Here is a tiny trained network, its code and every weight. The questions are about switching its units off for an input and a target symbol, where a switched-off unit gives its printed mean instead of its output.

import numpy as np


def w(rows, s, z=0):
    codes = np.array(rows[::2]) - 128.0
    scale = np.full(codes.shape[1], s)
    scale[-1] = z or s
    return codes * scale


def norm(h):
    return h / np.sqrt((h * h).mean(-1, keepdims=True) + 1e-5)


def f(y):
    return y / 2 * (1 + np.tanh(0.7978845608 * (y + 0.044715 * y**3)))


def softmax(a):
    e = np.exp(a - a.max(-1, keepdims=True))
    return e / e.sum(-1, keepdims=True)


def log_softmax(a):
    a = a - a.max(-1, keepdims=True)
    return a - np.log(np.exp(a).sum(-1, keepdims=True))


def net(x, mask):
    ids = ['αβγδεζηθλπστφ'.index(c) for c in x.split()]
    T = len(ids)
    res = E[ids] + P[:T]
    q, k, v = (norm(res) @ M[0].T for M in (Q, K, V))
    z = softmax(np.where(np.tri(T) > 0, q @ k.T / 2**0.5, -1e9)) @ v
    res = res + np.where(mask[0], z, O[0][:, -1]) @ O[0][:, :-1]
    y = f(norm(res) @ A[0][:, :-1].T + A[0][:, -1])
    res = res + np.where(mask[1:25], y, B[0][:, -1]) @ B[0][:, :-1]
    return log_softmax(norm(res)[-1] @ U[:, :-1].T + U[:, -1])


Q, K, V, O, A, B = {}, {}, {}, {}, {}, {}
E = w([
[109,112,123,130],'α',
[120,118,134,129],'β',
[96,106,114,148],'γ',
[114,145,130,126],'δ',
[109,119,142,159],'ε',
[124,113,145,139],'ζ',
[108,85,124,131],'η',
[132,72,145,124],'θ',
[209,172,182,131],'λ',
[180,163,119,168],'π',
[168,141,87,85],'σ',
[122,62,9,131],'τ',
[39,68,107,226],'φ',
],0.016)
P = w([
[5,234,117,57],'0',
[168,40,136,110],'1',
[140,123,138,85],'2',
[99,214,89,233],'3',
[176,17,177,123],'4',
[141,122,144,85],'5',
],0.014)
Q[0] = w([
[223,95,1,152],'H0',
[219,67,164,238],'H0',
],0.0094)
K[0] = w([
[92,194,2,142],'H0',
[217,163,43,147],'H0',
],0.0092)
V[0] = w([
[149,182,123,116],'H0',
[129,183,254,118],'H0',
],0.0093)
O[0] = w([
[239,155,2,178,96],'H0',
[118,185,253,145,255],'H0',
],0.01,0.00036)
A[0] = w([
[61,238,45,217,3],'N0',
[84,212,135,163,131],'N1',
[151,136,127,209,162],'N2',
[55,105,138,183,96],'N3',
[144,95,103,175,136],'N4',
[91,103,138,112,55],'N5',
[139,104,147,172,117],'N6',
[104,116,127,180,57],'N7',
[75,121,140,154,70],'N8',
[168,85,86,137,156],'N9',
[147,121,150,132,75],'N10',
[149,120,109,218,152],'N11',
[141,126,125,139,97],'N12',
[153,136,135,55,136],'N13',
[47,166,135,179,95],'N14',
[141,141,80,91,182],'N15',
[44,199,126,42,129],'N16',
[177,152,102,190,91],'N17',
[72,159,123,217,230],'N18',
[94,220,101,141,108],'N19',
[198,107,120,126,99],'N20',
[118,111,56,103,132],'N21',
[145,196,71,198,120],'N22',
[26,254,59,101,123],'N23',
],0.015,0.0048)
B[0] = w([
[137,252,81,163,236],'N0',
[135,135,89,143,205],'N1',
[141,119,105,105,171],'N2',
[132,122,164,170,173],'N3',
[117,166,137,101,167],'N4',
[123,111,129,135,145],'N5',
[125,162,143,136,150],'N6',
[146,123,169,130,131],'N7',
[146,109,137,144,143],'N8',
[121,156,121,136,187],'N9',
[117,144,121,121,127],'N10',
[165,127,108,87,179],'N11',
[132,144,131,125,120],'N12',
[155,126,117,148,171],'N13',
[161,112,86,124,191],'N14',
[138,96,147,141,151],'N15',
[111,181,88,133,233],'N16',
[130,42,134,76,155],'N17',
[180,106,104,173,215],'N18',
[107,162,96,168,196],'N19',
[117,150,105,141,165],'N20',
[121,142,147,158,162],'N21',
[95,195,133,95,190],'N22',
[113,230,146,177,254],'N23',
],0.014,0.0075)
U = w([
[65,137,82,70,91],'α',
[78,167,142,25,54],'β',
[27,112,125,180,59],'γ',
[106,207,105,187,240],'δ',
[119,146,225,204,3],'ε',
[90,163,224,95,47],'ζ',
[84,87,139,105,144],'η',
[132,59,165,89,216],'θ',
[217,153,203,91,85],'λ',
[172,123,81,5,88],'π',
[226,131,49,165,81],'σ',
[133,54,10,123,78],'τ',
[177,56,133,203,156],'φ',
],0.016,0.0059)

Each question gives the input, a string of symbols that net reads in full, and the target symbol t.
The units are the heads (2 rows each of Q, K, V and O) and the neurons (one row each of A and B). Each row of codes is followed by its name. A weight is (code - 128) times the scale printed after its matrix; where a second scale follows, it is the last column's (O, A, B and U).
mask holds one flag per unit, heads first, then neurons. A switched-off unit (its flag False) gives its mean, the last column of its rows in O or B, instead of its output. The means were averaged over made-up inputs and are rounded, as every weight is.
A unit's drop is (log p(t) with every unit on - log p(t) with that unit switched off) / (log p(t) with every unit on - log p(t) with every unit switched off).
The circuit of an input: a set's keep is (log p(t) with only the set's units on - log p(t) with every unit switched off) / (log p(t) with every unit on - log p(t) with every unit switched off). Starting from the 12 units with the biggest drops (on a tie, the unit counted first), units are removed one at a time, each time the one whose removal leaves the highest keep (on an exact tie, the one counted first), for as long as the keep stays at least 0.8.
circuit, biggest first: the units of the circuit, biggest drop first
unit that matters most: the unit with the biggest drop
top k neurons: the k neurons with the biggest drops, biggest first
drop when u is switched off: that unit's drop, to one decimal
input θ θ θ γ β, target θ: top 3 neurons : [N0, N23, N16]
input θ δ γ θ ε, target θ: unit that matters most : N0
input δ ε ε, target ε: circuit, biggest first : [N0, N23, N22, H0]
input θ γ β, target β: circuit, biggest first : [H0, N18, N23, N0]
input τ π π λ δ, target π: top 3 neurons : [N23, N0, N18]
input α ζ τ ζ δ, target τ: circuit, biggest first : [H0, N23]
input δ η ε α θ ζ, target ζ: circuit, biggest first : [H0, N0, N23]
input ζ λ γ, target γ: top 4 neurons : [N0, N23, N18, N16]
input φ η ζ γ τ, target τ: top 2 neurons : [N23, N0]
input λ δ λ τ β, target τ: circuit, biggest first : [H0, N23, N0]
input ζ λ α, target α: circuit, biggest first : [N23, N18, N0]
input φ δ α λ δ, target λ: top 2 neurons : [N0, N23]
input ε σ θ λ η β, target β: top 4 neurons : [N23, N0, N16, N19]
input α θ γ θ η, target θ: top 2 neurons : [N0, N23]
input θ φ γ λ γ, target λ: top 3 neurons : [N0, N23, N16]
input θ σ π, target π: top 2 neurons : [N17, N23]
input γ ε λ β γ, target λ: top 4 neurons : [N0, N23, N16, N19]
input δ π δ λ δ, target λ: drop when N3 is switched off : 0.0
input τ θ λ τ σ, target τ: drop when N0 is switched off : 0.2
input τ θ τ δ γ, target τ: drop when N23 is switched off : 0.8
